Below are the code and all the weights of a small trained network. Each question names an input and a class and asks about switching units off, where a switched-off unit gives its printed mean instead of its output.

import numpy as np


def w(rows, s, z=0):
    codes = np.array(rows[::2]) - 128.0
    scale = np.full(codes.shape[1], s)
    scale[-1] = z or s
    return codes * scale


def norm(h):
    return h / np.sqrt((h * h).mean(-1, keepdims=True) + 1e-5)


def f(y):
    return np.maximum(y, 0)


def log_softmax(a):
    a = a - a.max(-1, keepdims=True)
    return a - np.log(np.exp(a).sum(-1, keepdims=True))


def net(x, mask):
    res = np.array(x, float).reshape(1, 2) / 4 @ E
    u = 0
    for l in range(4):
        y = f(norm(res) @ A[l][:, :-1].T + A[l][:, -1])
        res = res + np.where(mask[u : u + 8], y, B[l][:, -1]) @ B[l][:, :-1]
        u += 8
    return log_softmax(norm(res)[-1] @ U[:, :-1].T + U[:, -1])


A, B = {}, {}
E = w([
[201,230,245],'x0',
[254,56,71],'x1',
],0.0051)
A[0] = w([
[24,206,128,1],'L0N1',
[5,29,211,135],'L0N2',
[80,135,254,79],'L0N3',
[190,198,136,214],'L0N4',
[125,217,172,176],'L0N5',
[112,240,44,12],'L0N6',
[68,115,12,39],'L0N7',
[35,89,97,9],'L0N8',
],0.0068,0.0021)
B[0] = w([
[177,237,38,228],'L0N1',
[159,110,14,243],'L0N2',
[219,98,90,237],'L0N3',
[91,152,72,242],'L0N4',
[121,4,89,254],'L0N5',
[100,207,207,137],'L0N6',
[120,137,156,230],'L0N7',
[76,52,189,200],'L0N8',
],0.0042,0.0033)
A[1] = w([
[71,162,137,61],'L1N1',
[178,96,99,129],'L1N2',
[105,63,151,77],'L1N3',
[172,103,233,56],'L1N4',
[86,114,110,27],'L1N5',
[176,186,111,247],'L1N6',
[145,117,249,214],'L1N7',
[57,97,198,186],'L1N8',
],0.011,0.0015)
B[1] = w([
[195,157,84,168],'L1N1',
[108,136,136,249],'L1N2',
[31,177,148,168],'L1N3',
[59,202,182,183],'L1N4',
[123,131,193,172],'L1N5',
[74,112,133,255],'L1N6',
[2,134,120,187],'L1N7',
[244,121,77,153],'L1N8',
],0.0073,0.0044)
A[2] = w([
[33,29,245,249],'L2N1',
[96,107,64,107],'L2N2',
[53,67,84,205],'L2N3',
[144,175,14,141],'L2N4',
[106,252,142,212],'L2N5',
[209,146,138,160],'L2N6',
[99,18,118,102],'L2N7',
[1,189,108,152],'L2N8',
],0.0074,0.002)
B[2] = w([
[137,120,193,197],'L2N1',
[118,151,101,187],'L2N2',
[130,132,205,226],'L2N3',
[157,95,188,194],'L2N4',
[121,57,40,210],'L2N5',
[92,181,86,141],'L2N6',
[105,255,125,182],'L2N7',
[177,90,92,254],'L2N8',
],0.0082,0.0073)
A[3] = w([
[70,51,154,124],'L3N1',
[118,56,189,186],'L3N2',
[59,30,187,174],'L3N3',
[131,133,128,107],'L3N4',
[154,140,2,169],'L3N5',
[224,164,121,190],'L3N6',
[136,208,181,252],'L3N7',
[228,12,246,86],'L3N8',
],0.0081,0.0039)
B[3] = w([
[61,171,120,194],'L3N1',
[109,195,93,199],'L3N2',
[100,160,90,232],'L3N3',
[91,164,140,128],'L3N4',
[167,26,121,253],'L3N5',
[49,132,135,184],'L3N6',
[165,52,84,203],'L3N7',
[187,134,254,179],'L3N8',
],0.0064,0.0059)
U = w([
[154,46,95,180],'0',
[32,183,128,177],'1',
[167,130,255,120],'2',
[166,193,123,18],'3',
[183,192,112,11],'4',
],0.022,0.012)

Each question gives the input, the list of numbers given to net, and the class t.
The units are the neurons (one row each of A and B). Each row of codes is followed by its name. A weight is (code - 128) times the scale printed after its matrix; where a second scale follows, it is the last column's (A, B and U).
mask holds one flag per neuron, layer by layer. A switched-off neuron (its flag False) gives its mean, the last column of its row in B, instead of its output. The means were averaged over made-up inputs and are rounded, as every weight is.
A unit's drop is (log p(t) with every unit on - log p(t) with that unit switched off) / (log p(t) with every unit on - log p(t) with every unit switched off).
unit that matters most: the unit with the biggest drop
k most important neurons: the k neurons with the biggest drops, biggest first
k most important neurons of layer l: the k neurons of layer l with the biggest drops, biggest first
drop when u is switched off: that unit's drop, to one decimal
input [1,3], class 2: most important neuron of layer 3 : L3N7
input [8,8], class 0: 2 most important neurons : L0N8; L0N4
input [-1,-2], class 2: 4 most important neurons : L3N8; L2N4; L1N7; L0N8
input [-6,-6], class 0: 2 most important neurons : L0N1; L1N1
input [-8,7], class 1: 2 most important neurons of layer 1 : L1N3; L1N1
input [2,1], class 2: 2 most important neurons of layer 0 : L0N4; L0N2
input [-4,3], class 1: 2 most important neurons of layer 2 : L2N3; L2N4
input [0,-4], class 0: 2 most important neurons of layer 0 : L0N1; L0N6
input [4,1], class 1: 2 most important neurons : L0N1; L0N2
input [-2,3], class 2: 3 most important neurons of layer 1 : L1N1; L1N8; L1N3
input [-2,2], class 2: 2 most important neurons : L2N1; L0N1
input [-6,5], class 1: 2 most important neurons : L0N1; L3N5
input [7,6], class 1: 4 most important neurons of layer 2 : L2N5; L2N7; L2N1; L2N4
input [4,-1], class 1: 2 most important neurons : L0N2; L0N1
input [2,-1], class 2: 2 most important neurons of layer 3 : L3N5; L3N7
input [1,0], class 2: 2 most important neurons : L2N3; L0N2
input [-3,-1], class 2: 3 most important neurons of layer 2 : L2N3; L2N1; L2N5
input [-3,-3], class 2: 2 most important neurons of layer 0 : L0N5; L0N8
input [2,-2], class 2: most important neuron : L0N5
input [-1,0], class 2: unit that matters most : L1N3
input [-1,-5], class 0: 2 most important neurons : L0N1; L2N1
input [0,3], class 2: 2 most important neurons of layer 1 : L1N2; L1N8
input [7,-8], class 0: drop when L1N1 is switched off : 0.1
